Below is a small trained network, with its code and all its weights. Each question gives an input and a class and asks what happens when units are switched off, that is, made to give their printed mean instead of their output.

import numpy as np


def w(rows, s, z=0):
    codes = np.array(rows[::2]) - 128.0
    scale = np.full(codes.shape[1], s)
    scale[-1] = z or s
    return codes * scale


def f(y):
    return y / 2 * (1 + np.tanh(0.7978845608 * (y + 0.044715 * y**3)))


def log_softmax(a):
    a = a - a.max(-1, keepdims=True)
    return a - np.log(np.exp(a).sum(-1, keepdims=True))


def net(x, mask):
    res = np.array(x, float).reshape(1, 7) / 4 @ E
    y = f(res @ A[0][:, :-1].T + A[0][:, -1])
    res = res + np.where(mask, y, B[0][:, -1]) @ B[0][:, :-1]
    return log_softmax(res[-1] @ U[:, :-1].T + U[:, -1])


A, B = {}, {}
E = w([
[109,128,124,147],'x0',
[99,242,60,157],'x1',
[107,124,124,148],'x2',
[110,126,114,146],'x3',
[2,121,84,63],'x4',
[177,143,179,70],'x5',
[163,146,181,84],'x6',
],0.0074)
A[0] = w([
[92,128,157,138,176],'n0',
[86,248,79,115,149],'n1',
[93,23,195,175,169],'n2',
[180,175,229,172,152],'n3',
[197,136,135,184,97],'n4',
[176,140,154,121,124],'n5',
[82,118,102,70,96],'n6',
[204,86,192,97,190],'n7',
[171,104,130,75,80],'n8',
[138,76,132,75,153],'n9',
[184,104,109,198,110],'n10',
[136,1,118,103,140],'n11',
[55,111,123,69,86],'n12',
[83,117,113,82,76],'n13',
[138,166,197,24,254],'n14',
[79,140,121,54,94],'n15',
[153,121,213,137,80],'n16',
[103,130,144,155,239],'n17',
[161,99,169,203,72],'n18',
[95,212,81,180,161],'n19',
[111,56,170,144,68],'n20',
],0.0098,0.0039)
B[0] = w([
[158,111,113,154,157],'n0',
[159,155,166,59,243],'n1',
[188,218,120,56,231],'n2',
[103,110,120,128,205],'n3',
[57,86,205,172,169],'n4',
[121,89,113,202,154],'n5',
[100,60,178,178,175],'n6',
[128,91,127,99,242],'n7',
[70,115,131,98,144],'n8',
[134,156,106,117,174],'n9',
[67,76,195,161,169],'n10',
[177,253,102,50,217],'n11',
[63,57,216,175,193],'n12',
[83,109,193,186,158],'n13',
[166,102,98,144,254],'n14',
[78,76,181,199,180],'n15',
[128,186,108,177,163],'n16',
[157,97,80,98,187],'n17',
[138,136,223,116,162],'n18',
[127,179,94,77,226],'n19',
[117,188,142,106,157],'n20',
],0.0066,0.0056)
U = w([
[133,170,109,119,253],'0',
[141,254,126,66,39],'1',
[64,107,198,232,51],'2',
[139,163,98,135,149],'3',
],0.0085,0.0038)

Each question gives the input, the list of numbers given to net, and the class t.
The units are the neurons (one row each of A and B). Each row of codes is followed by its name. A weight is (code - 128) times the scale printed after its matrix; where a second scale follows, it is the last column's (A, B and U).
mask holds one flag per neuron, in row order. A switched-off neuron (its flag False) gives its mean, the last column of its row in B, instead of its output. The means were averaged over made-up inputs and are rounded, as every weight is.
A unit's drop is (log p(t) with every unit on - log p(t) with that unit switched off) / (log p(t) with every unit on - log p(t) with every unit switched off).
The circuit of an input: a set's keep is (log p(t) with only the set's units on - log p(t) with every unit switched off) / (log p(t) with every unit on - log p(t) with every unit switched off). Starting from the 12 units with the biggest drops (on a tie, the unit counted first), units are removed one at a time, each time the one whose removal leaves the highest keep (on an exact tie, the one counted first), for as long as the keep stays at least 0.8.
circuit, biggest first: the units of the circuit, biggest drop first
k most important neurons: the k neurons with the biggest drops, biggest first
drop of u: that unit's drop, to one decimal
input [4,0,-5,-3,7,7,7], class 2: most important neuron => (n15)
input [0,-3,-5,4,-8,2,-4], class 2: circuit, biggest first => (n4 n10)
input [2,-7,5,6,-5,-7,-8], class 1: 2 most important neurons => (n2 n11)
input [-1,6,2,-5,8,2,6], class 2: 2 most important neurons => (n15 n12)
input [2,-1,4,1,-7,4,-5], class 2: 2 most important neurons => (n4 n10)
input [-7,-8,-2,6,-8,-6,-1], class 1: circuit, biggest first => (n2 n11)
input [6,-5,6,1,7,5,6], class 2: 3 most important neurons => (n12 n15 n6)
input [3,-8,3,-7,-5,-6,-1], class 1: 2 most important neurons => (n2 n11)
input [-4,-1,-8,5,7,2,6], class 2: drop of n17 => 0.0
input [5,-8,-7,7,6,7,-5], class 1: drop of n19 => -0.1
input [-4,0,3,2,5,1,-1], class 2: drop of n19 => 0.1
